Each row of numbers stands for one object and depends on some of the facts below. Use the named rows to name the rest.

How the objects are related:
{bemuk detak fleklol gretrik klonon mevapos subri tuku} ρ pliseplu
{breplek} ρ mumak
{breplos nuflek pusak tinum vevom} ρ duplel
{briso trunebral} ρ klaflol
{brotre dofla dredi duplel grerel klaflol mepli pliseplu} ρ skeluk
{drenin grebrozek lafe notri tremas} ρ trokligan
{dresu fuli pufi} ρ notri
{driklon mumak roplastan} ρ grudin
{drodrus drubo grebi kloga} ρ grerel
{dutrun klaflik mone munal pluni} ρ mepli
{figregu} ρ lafe
{fligra kiplin lapeske travek trisor} ρ zaneter
{kiski suplol suru} ρ driklon
{kleke klesto plobril} ρ drenin
{plazivak poklal zaneter} ρ feveflar
{radete rofle} ρ tremas
λ klesto <- breplos kiplin plazivak suplol travek
λ kiplin <- detak driklon
λ fleklol <- dresu poklal
λ pusak <- klonon
λ kloga <- lapeske
λ kiski <- mepli munal
λ trisor <- mepli suplol
λ breplos <- mevapos trisor
λ brotre <- mone
λ plazivak <- tuku
breplek δ [pufi]
briso δ [mepli]
dofla δ [breplek]
drodrus δ [mepli]
drubo δ [klaflol]
dutrun δ [drenin]
grebi δ [duplel]
gretrik δ [briso]
kiski δ [trokligan]
klaflik δ [kleke]
kloga δ [mumak]
klonon δ [pufi]
lapeske δ [trokligan]
plazivak δ [suru]
plobril δ [grudin]
pluni δ [mepli]
poklal δ [breplek]
radete δ [trokligan]
rofle δ [notri]
roplastan δ [briso]
subri δ [kleke]
suplol δ [pliseplu]
tinum δ [klaflol]
travek δ [breplek]
vevom δ [pufi]

Some rows with their names:
dutrun: [-41  68 -16 -65  10  -9  22  -5  10 -19  -5]
mepli: [-37  32 -32 -61  35 -51  -9 -35   7  -1   4]
briso: [-22  37 -11 -56  20 -42  -7  -9  12 -22   9]
klaflol: [-15  16  -4 -37   4  -5  -4 -52  35 -11   5]
trisor: [-11  43  -2 -73   4 -47 -29 -37   9  -7  21]
zaneter: [ -2  44  -9 -47  30 -27 -23 -38  14  -6  15]
munal: [-34  19  -6 -80  21 -69 -17 -43  17  -9  -8]
breplos: [-22  26  -9 -58  -1 -44 -15 -29  21 -23  23]
drodrus: [-20  42  -8 -59  32 -54  -3  -6  25 -41  13]
brotre: [  7   4  29 -29  28  -2  21  -1  -2  -5   6]
pliseplu: [  0 -26 -23 -23  19 -56 -44 -39   1   9  28]
klonon: [-17  37 -15 -58  26 -73 -26 -19  51 -47   3]
tuku: [-17  28 -24 -48  -7 -45 -26 -24  39 -26  10]
plazivak: [-10  51  -6 -60   5 -41 -28 -23  23 -26  29]
suru: [-16  27 -13 -52  -1 -13 -28 -28   2  12   6]
fleklol: [-16  16   8 -53   1 -34   1 -21   7 -17  33]
mumak: [-12  18 -14 -38   9  -5 -26 -46  10  13   9]
kloga: [  9   2  35 -31  33  -6  21  -4  10 -11   6]
tremas: [-22  25  -5 -42  34 -14 -31 -32  24 -15  17]
lafe: [-21  26  -3 -41  35 -14 -31 -32  23 -13  17]
fuli: [-20  26   3 -56  15 -21 -34 -21  23 -17  11]
dredi: [-15  22  -4 -51   8 -37 -12 -22  20 -18   8]
grebrozek: [-20  25   5 -54  15 -23 -33 -22  23 -13  14]

Which object is each row?
A row may be one of the objects named above.
[ -1  47   4 -53  40 -57 -26 -15  40 -36   2] => poklal
[ -2 -29 -24 -24  18 -57 -44 -38  -1  13  28] => pliseplu
[  0 -29 -24 -23  19 -56 -41 -39   0  11  28] => pliseplu
[-16  39 -14 -61  25 -76 -25 -20  52 -50   1] => klonon
[-11  29   3 -54  19 -52  -9 -20  34 -36  11] => grebi
[-48  57 -24 -53  14  35  -6 -20  -6  13   0] => drenin
[-18  25   1 -51  20 -23 -40 -21  27 -15  -2] => dresu
[-38  66 -19 -65  10  -9  22  -5  12 -21  -4] => dutrun
[-12  14 -29 -35  28 -29 -41 -24 -17  25  21] => grudin
[-10  29  14 -58  40 -49 -38 -18  37 -41  19] => radete
[ -2  47   2 -54  39 -58 -31 -14  37 -37   3] => poklal
[-20  39 -10 -56  25 -44  -9  -8  13 -21  11] => briso
[-23  11  -6 -40  13   9 -34 -45  16   8  12] => notri
[-11  45 -29 -37  18 -26 -37 -36  35 -17  17] => driklon
[-16  14 -20 -36  15 -24  -8 -38  16  -4  16] => duplel
[-21  25 -18 -56   1 -52 -24 -30  34 -23   4] => mevapos
[-20  36 -12 -57  22 -42  -5  -7  14 -23   9] => briso
[-14  26 -12 -53   1 -16 -28 -27   3  11   5] => suru
[ -4  40   3 -56  11 -34 -27 -26  15  -6   8] => fligra
[ -5  50  -8 -55  -9 -36 -32 -26  20 -15  28] => kiplin
[-18  22   1 -51  17 -24 -39 -20  20 -10  13] => pufi
[-16  13  -5 -40  31 -18 -39 -34  22  -8  20] => trokligan
[  2   6 -11 -50  27 -87 -71 -30  27 -15  24] => suplol
[ 25  27  27 -30  62 -37 -16   1  34 -17 -27] => lapeske
[-26  32   8 -61  -4 -22 -33 -27  12 -21  47] => klesto
[-18  30  27 -88  34 -77 -16 -39   6 -29  39] => kiski
[-35  30 -31 -58  33 -53 -10 -36   4  -5   2] => mepli
[-18  21  -5 -51  36 -49 -48  -5   9 -13  22] => plobril
[ -4  57  -9 -59  23 -65 -37 -20  43 -39  16] => travek
[-15  18  -6 -38   5  -7  -1 -52  35 -11   6] => klaflol
[ -7  36   2 -54  27 -43 -27 -20  23 -23  13] => breplek
[-20  23  -4 -61  -6 -43 -10 -30  15 -24  34] => pusak
[-15  52   0 -59  39 -51 -15  -8  22 -31  15] => roplastan
[  6   7   9 -21  40 -13   2  -2  23  -6 -33] => mone
[-11  52  -5 -61   3 -38 -28 -24  24 -25  28] => plazivak
[-17  25  12 -54  16 -19 -34 -27  35 -27   8] => rofle
[-14  16  21 -53 -15   9 -28 -50  47 -14  -3] => kleke

Now the same objects, written a new way:
Known rows:
trisor: [-13   2 -12 -14  31 -33 -18  26 -23 -51  38  -5  34  18  12   6 -25  -1
  39 -15 -15  -8 -44  12  -8  30  -9  29   2  -6 -13   3  14  -7  14  22
 -20 -10 -16  -3   2  12   1 -24 -46  54  -8  49]
mumak: [  9 -15  10  -7  13  17  -4 -39   9   9  -6   7  15 -13  -6 -21  -3   3
  31   0 -18  13 -26  30  -6  11 -11 -17  -3   8  -3 -18  22 -20  28  12
  -2 -26  10   1 -15 -11  -8  12  -1  -3 -17   4]
roplastan: [ 19  -4   3  -5   1  13 -12  -7   6   4  28  -4  22 -24   1   4   0  -4
   9  24 -20 -12 -19  11   9   9  -6   5   2  24   4 -12  26 -15   5   0
  35  36   5  -2  11  10  24  10  41  -6 -21 -13]
plazivak: [  2   5   4 -44  25  17 -16  19 -12 -21 -14  10 -24  -3  15  44 -32 -37
   8  21   4  -2  -2   2  20  19 -30 -18 -15   5 -53   2 -16   1 -15  -1
  13  -3  47  -3  -1  32  40  22   6  -3  26  14]
gretrik: [ 17  17   8   2 -10  12 -10  18  13   8  30 -10  13   2  12   7   4  -5
   2  15 -16  -4 -20  12  -8   1  -5   8   3  18   6 -10   8  -5   3  -1
  25  33  16  -1  16   4  25  13  39  -2 -19 -23]
brotre: [ 20  -7  -5   0  -4  -1 -17  -3  15   5  -9  -9   0  -1  12 -23   0  -3
  29 -19   1   9  -9   8   0  -1  -3  12 -22   7 -30   4   6  -8  18   5
   8  -5  -1  -1   1  -6 -13   1   9  10  -4  -7]
mepli: [-24  49  37   6  11 -11   0  33 -31  21 -11 -10  60 -25   7 -21   2 -18
  17  -6 -71  -4  -6  20 -33  40 -30  16  -3  52  -3  -9  25  14  10 -34
  23   1   5 -32  15 -10  -9  24 -32   9  -3  30]
plobril: [ 17 -14  -5   3  -2   9  -1  -7  12  -6   9   7  -1 -17  11  -1 -18   6
  22   7  -1  -6 -25   2   1  22  -4  -2   9   2 -10   5   3 -15  -2  -4
  18   4  -6   3  15  12   7  16  25   8 -16 -13]
poklal: [ 34   9 -13  25  22 -18 -23 -36 -28  25 -15  13  21  -1  42  62 -78 -37
   5  17 -23  -8 -25  10   4   5  15   5  39   4 -34  27 -30 -25  16  -5
  -2  -8  -5   6  54 -10  17  17  63  27 -18  55]
radete: [ 16 -31  28  -4 -23  32  -7   2 -10 -28  15  44   4 -18   4 -25  -5  18
  -2  12  -5  -8 -29 -17  13 -10 -39  -1  11  21 -24  39  -6 -25 -22  22
  -1   1   2  20  44  40  -2   8  27  10 -58 -23]
suplol: [ -7  -3  12 -34  30   6  -6   5 -20 -14   3  15   3 -12   1  43 -23 -22
  18  38 -14 -16 -17  10  10  21 -24  10  -5  10 -26 -11  -9 -17  10  13
  13  13  21  -1  -3  20  18   8 -17  11   2  15]
grebrozek: [ 14 -15   0  -2   5   9 -11 -10  16  -9  -2  -1  -7  -9  11 -28 -14   6
  29 -14  -2  -3 -18   3   2  27 -12   9   5  -3 -14   1  14 -15   7 -16
  10  -5 -12  16  -5  -7 -13   7   3  13  -5  -9]
breplos: [ -6   6 -13 -43  29  -1 -17  13  -7 -32   7  -7   6  31   6  42 -20 -26
   7   4  14 -15  -3  26  14  27 -51  20  -4   8 -36 -14 -15  16  27  11
  -3 -22   6   2 -18  35  -3  -6 -44  36   6  21]
grebi: [ 19 -12  -3   0  -1  11  -8   5  22   9  15   0   8 -16   2  -2 -11  -8
  22   5  16   9 -20   6  -2   8   9   8  -2  12 -12   4  -5 -18   8  -1
  14  10  10   6  18  12   2  10  25  -3 -20 -10]
briso: [ 13  33   6  -6 -14  -1 -20  22   7   7  42 -41  45 -16   2   1  12 -15
 -19  11 -29 -25  -6  14   5  10  -7  17  11  52  11  -9  55  29  -2 -37
  50  63  16 -20  15  10  18  26  63 -17 -18 -14]
mone: [  9  21   3   6  -2 -13  -8   7   6  -5 -27   2   3 -10  17  -8 -15 -11
  21 -17 -16  -4   0 -12   1   2  -4  10 -41   7 -40  16   6 -10  13  15
  -1 -10  -5 -17   1  -5   1   3  -6  20  16  10]
skeluk: [ 13   8   5   6  -3  14   2 -14  12  18  -5  -7  20  -2   3 -26  -1  -6
  22 -17   0  26 -16  25 -15   9 -14 -10  -5  14 -12  -3   2  -2  20   4
   0 -34   8   1  -5  -7 -14  15  -5   5 -21  -1]
pufi: [-23 -15  -2  29  31   5 -16   6  -9  26   6 -10  -9 -21   2 -40 -34  37
   7   5  17   1 -20   4  31  12   2  -7  23  -5 -33 -14  -5   5 -11  19
  28 -21 -40   0 -20   2 -16   2  10  14  17 -35]
dutrun: [ 16   0  -6  11 -20  17  -8  -6  14   2  10  13  14 -15  16 -11 -12 -17
  12   1  -7   0 -14  -5   6  19  -2   0  -7  17  -9   1  -9 -11   9   8
  24   4  -1  -5  18   9  17   5  16   9 -21 -18]
kiski: [  7 -50  57  -3 -10  28  -7  15 -41  -4   5  60  10 -34  -3 -27  11   8
  18  25 -37  -6 -35  -8   2  -3 -37   7   9  34 -17  20 -23 -50 -11  13
  11  21  11  18  46  37   1  -2   9   4 -48 -19]
breplek: [-29  -9 -19  19  40 -18 -30 -34 -35  50 -14  14  12 -10  11   6 -73   4
   8  42  10   6 -38  21  35   7  41  -5  39   7 -34  -8 -34 -19  -3  28
  42 -15 -33 -25   9  11  14  -9  56   5 -22 -57]
kloga: [ 18  -8  -4  -4  -6   2 -10   5  25   9   6   3  10 -18   4   2  -6  -9
  25   7  11  10 -20   0  -1  -6  19   6 -14  14 -22  10   2 -17   3   8
  17   9   9  -7  17   9  -1   8  29   2 -21 -10]
klesto: [  2  -9  -1 -33  15  29 -15  -6  10 -16  -5  10 -23   3   7  -5 -25 -14
  12   0  14   1   2   8  18  45 -44   0  14  -1 -22 -11  -5  -1  11 -20
  11 -10  12  17 -19   9 -11  18  -6   2   5  -9]

Rows to name:
Some rows may be objects named above.
[ 29 -13 -16   1  -3  48  -8  -5  26  -5  24  18 -38 -19  35  -5 -14  21
  25 -15   2  -9 -28   9 -21  30  30 -12  -8 -15  -8  12   2 -26  21  -6
  17  12 -13  -7 -21  21  -7  23 -19  -9  -6   9] => kleke
[ 32 -13  -4   2  -5  -6 -21  -9  10   6 -14 -17  -6  -2  16 -15   6   5
  31 -25   6   2 -13  16   0   1 -12  15 -19   8 -26   5   8  -5  22   3
   8 -16  -7  -5  -1   8  -5   4  10  17   1 -11] => pusak
[-11  20 -11  -4  16 -19  -5  19  -1 -28  26 -10  15  33  19  15 -17   6
  20  -6 -12  -8 -25   7 -12   3 -16  29  -8  -2 -17  -3   2  -4  25  23
 -19  -2  -9   0 -10  -7  -7 -16 -32  45 -12  22] => mevapos
[  2   9  -8 -54  30 -14 -35 -25 -33  -7 -28  22   2  15  25  61 -85 -62
  15  22   5   6 -19  17  21  38  -2   2  31   4 -35  15 -32 -16   8  -5
   1 -11  24 -10  25  26  46  15  34   5 -10   4] => travek
[  2   1  41 -47  21   7 -20   6  -9 -25 -23  -2 -13  -8  -6  22 -51 -33
  -7 -11  21  -2  -4   9  30  40 -25   4   6   4 -12   8  -9   8  33  -4
 -53  -5   5  14 -13  21  34  28 -25   5  50   5] => kiplin
[ -1   5  33  12   5  -8  -1  37 -30  17 -26  10   6 -28  22 -20  -8 -19
  45 -11 -40  -2 -11  -3 -20  30 -13  20 -12  18 -15   2 -24 -22  13 -19
  17  -6  -5  -5  15  -8  -8   5 -40  22  16  17] => munal
[ 30  -3  -5   1  -5  13 -10 -23   7  20 -13 -17  20  -3   4 -15  18  10
  27 -22   8  13 -26  42 -18  12 -19  -4  -1  17 -12  -7   2  12  27   1
   4 -42   3   1   2   9  -5  20  -3  10 -18  -5] => duplel
[  8 -48  58  -2 -10  27  -3  14 -40  -2   8  56  10 -36  -5 -32  15   7
  15  21 -39 -10 -38  -5   2  -4 -37  12  13  34 -15  19 -23 -51  -9  12
  14  22  10  15  44  40   6  -5   9   4 -49 -17] => kiski
[ 20 -15   9  -7   1   6 -25  -3  -3  -5  14  -1   2  -5  13 -32 -17  -8
  31 -32   0  12 -22  11   9  21  -4  -2   5  -1 -12   1  14 -11   7  -4
  -1  -9   0  12  -4  -3  10  -3  12  11   7   6] => fligra
[ 20 -12   0   7  -2   2  32  -9  46   2  -8 -19  28 -24 -20  -7  12  -6
  59  11  11  31 -32  13 -16  12 -24 -19 -19   5   5 -32 -10   1   9  14
  12 -41  24  24  16 -27  22   6   3  17   3 -11] => klaflol
[ 19 -26   6  -2   5  12 -15 -23  10   3   0   9  -1 -11   4 -21 -10   1
  30  -4 -16   3 -13   9  10  13 -10  11  -7   1  -7 -15  13 -29  27   4
   4   0   0   9 -15  -6 -11  -5   4   4  -3  -3] => suru
[-25 -14   0  30  31   9 -17   5  -5  27   6 -13  -6 -17   8 -41 -34  37
   4   8  14   2 -22   6  33  12   2  -6  23  -6 -35 -17  -1   1 -11  14
  30 -21 -35  -2 -23   2 -18   1  12  19  20 -42] => pufi
[  6  17  15   8  -5  18  -1  -5  15  15  -1   1   6  20  13 -22  -2   8
  22 -10 -12  29 -22  29 -28   2 -15 -12  -2  13  -5  -5   1  -2  25  -1
  -7 -25  16  15 -11 -19  -5  16  -3  11 -23 -11] => pliseplu
[ 19   0  -2   6 -22  13  -2  -3  15   6  13   9  15 -13  12  -4 -13 -20
  15   2  -8   1 -17  -1   2  25   3   3 -10  14 -10  -2  -7 -16   8  10
  21   2  -3  -3  17   5  17   1  18   5 -19 -17] => dutrun
[ -2   5 -12 -54  27 -16 -34 -25 -35  -7 -26  26  -5  17  22  58 -84 -63
  16  23   7   4 -19  18  17  34  -6  -1  29   4 -36  15 -33 -12   7 -11
   3 -11  27 -12  29  24  47  21  40   4  -7   5] => travek
[ 10 -21  41 -10 -14   0 -15  23 -30 -40   3  32   5 -22   1  -5  -6  11
  -2  -3 -14  -6 -33 -19  13 -30 -25  -8 -22  15 -50  56   7 -21 -26  48
 -24   2  14   3  50  45  32   8  27  20 -26  11] => lapeske
[ 30   6   6  38  22  13  -4 -10   2   5  -3  -7  -3 -13  23  22 -34   6
   5  -4 -20 -19  -6  -4   4   5 -30   5  15  -4 -33  14  -2 -10  10 -13
 -13 -11 -18  32   6 -19 -30  12  10  31  19  65] => dresu
[-10  18 -11  -5  18 -18 -13  17   3 -29  22  -7  15  30  19  18 -17   3
  23  -3  -9  -8 -23   6 -10   3 -10  31  -6   1 -16   0   5  -2  26  24
 -21  -5 -10   5 -12  -4 -10 -16 -31  46 -14  21] => mevapos
[  1  -1  55 -13  19  -2  12 -37   1  10 -36   6  22 -37 -23  13 -22   5
   0   3 -18  -3 -24  20   2   8  -5   3 -13  18   4   1  25 -14  58  19
 -67 -12 -13   2 -14  -5  18  29 -27   0  22   6] => driklon
[-32  21   6  42  32 -21  -8  35 -22  33   2 -12  -4  -8   9   5 -31  40
  -6  30   4  -1 -25  -1  22 -34  30 -14  -8   6 -53   4 -21   4 -17  45
  19  -3 -19 -22  -6   8  26  -4  22  20  19 -35] => klonon
[  0 -23  33  -4 -12  30   4 -13  -7 -25  -1  31   8 -18   1 -46   2  29
   1  -6 -12   5 -26   2   0  -1 -58 -23  12  17 -25  36  12 -19 -19  17
 -18 -36   0  23  21  21 -25  29   3  12 -56  -7] => trokligan
[ 16  -7  -5  -3  -6   1 -14   6  29   5   6   2  12 -16   5   1  -6  -2
  27   1  16  10 -17   3  -1  -3  19   4 -19  11 -19  13   4 -17   3   8
  15   6  16  -5  19  10  -1   2  26  -3 -20 -10] => kloga
[ 39   6  12  41   0  30 -14  -8  18  21  11  -6  -2  17  25  -5 -19  -2
   3 -15 -11   5  -7  12  -3   0 -18   3  14   7 -19  -4 -13 -14  26  -3
  -8  -6   0  41  -3 -28 -17   0  19  23  -1  33] => fleklol
[-26 -12 -21  21  39 -20 -23 -39 -34  50  -9  14  14 -10  15   6 -70   2
   9  43   9   9 -40  15  34   3  42  -2  43  12 -37 -10 -33 -22   2  28
  41 -17 -28 -23  16  11  19  -6  57   7 -23 -59] => breplek

Now the same objects, written a new way:
Known rows:
kiplin: [ 23 -19 -21  -1 -19  13  48  35  28   5 -28  18  17  52  21  23]
detak: [ 11  16 -39 -23   4   9   4  21   9  13  21  -1   4  52   8  -1]
travek: [ -9 -65  -8  19   3  -6  63 -13  33  -5 -47  22  13  14  10  -4]
kleke: [ 10  48  16  13  -7 -35 -23  27 -46 -17  -2  19   2  22  12  31]
plobril: [ -9   2  33 -21   3  32  17  11   1   9  36 -10 -11 -14  -3  16]
briso: [ 16  10  21 -15  -8  -2   4   5  -1  11  20 -24 -23 -19 -14   0]
feveflar: [  7 -14   3  17  -7   8  -4   2 -16  -7 -16  -2   5  -9  -9   9]
plazivak: [ 21 -25  30  11 -25 -16  42  11  50   0 -41  14  -1   3  20   3]
lapeske: [ 15 -24 -12  20  26   3  56  12   3 -10   3   4   4   1  -9  -5]
kloga: [-31 -15 -30  -3  21  -4 -16 -38 -12  17 -10 -21  15  17  -4  -3]
mone: [  7  13 -21  -9  -3  -4  -8   8   9   7  10  -7   6   5   0 -12]
duplel: [ -6   3 -10   0 -25   1 -44  -7 -12   2  -9 -12   9  -6  -1   0]
grebi: [-11 -13  -9  -8  12 -14   3 -19 -13   0   2   2 -11   2 -12  -9]
nuflek: [  1   2 -10 -14  -7 -11 -17  -9 -11   5   6  -6  -6  -6 -12   1]
vevom: [-31 -34 -16 -11  24  -8  13 -38  -3   3  -4   4  -4   8 -13 -16]
breplos: [-21   8   1  12 -40 -26  -4  15  54  19 -55  -2  -2 -16  37 -25]
trisor: [ -9  31 -38  49  -9   3  30  47  24   8 -32  -7  15 -52  21 -19]
mevapos: [-14  25 -21   8 -14 -15  -9  15  23  14 -11  -8   2 -27  17 -26]
trunebral: [ -2   2  -7 -12  -8  -8 -11  -7 -10   5   2 -10  -4  -6  -9   5]
rofle: [  9  25  33  -4  -2 -14   4  23 -26 -16  14  22 -16   6   0  19]
munal: [ -2  32 -35  -7   1   6  -2  25   2  12  11 -10   0   6   8 -16]
kiski: [ -8  14  -9  10  42  37  37  -4   2  -6  -3   6 -21  -2  -5  -7]
fleklol: [ 41 -31  10  -6   9 -25 -27 -26  35  -8  48   3  22 -25 -13 -27]

Which object is each row?
A row may be one of the objects named above.
[ -5  32 -41  -3   4   8  -5  24   5  12  16 -13   5   8   7 -14] => munal
[  5  11 -11  10 -32 -34 -50   8 -34 -22 -22  23   4   9   3   1] => klaflol
[ 11  55 -12  10 -14  23 -11  50  14  20  13 -41  -6 -20  13 -24] => mepli
[ 16  14 -18   7  16  51   5  19  22  -3  -6  10  11  47  19  -6] => driklon
[-14  29 -23  10 -11 -17  -7  17  22  15 -10 -12   0 -27  14 -27] => mevapos
[ -3   4  21   6  -8  16 -22   6 -13  -2   0  -7   3   3   5  11] => trokligan
[ -2  33  10   6  27  -7   1 -23  -6  39  -2 -75  -3   2   3  -1] => dutrun
[ 14  13 -16   8  16  51   6  18  23  -1   1   8  11  48  16  -4] => driklon
[-31  -5  -2  -6   9  19  -9 -10 -14   5  11   4  12  10   3  23] => pufi
[-11 -63  -7  15   5  -7  63 -13  37  -4 -45  26  11  16  11  -3] => travek
[ 17   1  36  -1  22  19  42  -4  10   0  10 -11 -28 -18 -11  -3] => roplastan
[ -4  31 -40   0   2   5  -5  25   5  12  12 -11   5   9   7 -13] => munal
[ 35 -13  33   9  28  -6  -8   8  41 -10  57  15  34  -1  14 -23] => dresu
[-15  -3  37  -7 -22 -10   9   2  11   2 -28  19  -4  19  24  26] => klesto
[-30 -50 -24  -9 -23  44  15  -7  70 -24 -33  77   0 -18  11 -19] => suplol
[ -9  30 -36  48 -12   3  29  52  25   8 -33  -9  14 -52  21 -21] => trisor
[-21 -48 -36 -31 -61  25 -59  -5   6 -17   8  47  13 -24 -17   4] => pliseplu
[-16  -4  29  -3  31   2  29  -2 -15  -5  16   7 -14  13   1   7] => radete
[ 26 -73   1  22  50   0  31 -29  54 -20  35  18  39  -5  -5 -42] => poklal
[-19 -26 -31  -7  30  -1  22 -22  15   3   9   5   3  18  -3 -29] => klonon
[ 12 -14  -9  11  -2   0  21   8 -15  -6  -1   3   7 -17 -17  22] => fligra
[ 19  28   4  -4  -7  34 -17   1  14   3  -6  -5  -5 -29  -2  19] => suru
[-21 -20  -9   3  25  34  12 -37  13  -5 -14  15  -2  -3  -6   1] => breplek
[  5  10 -13   9 -29 -31 -50   2 -33 -20 -23  27   3   9   2   2] => klaflol

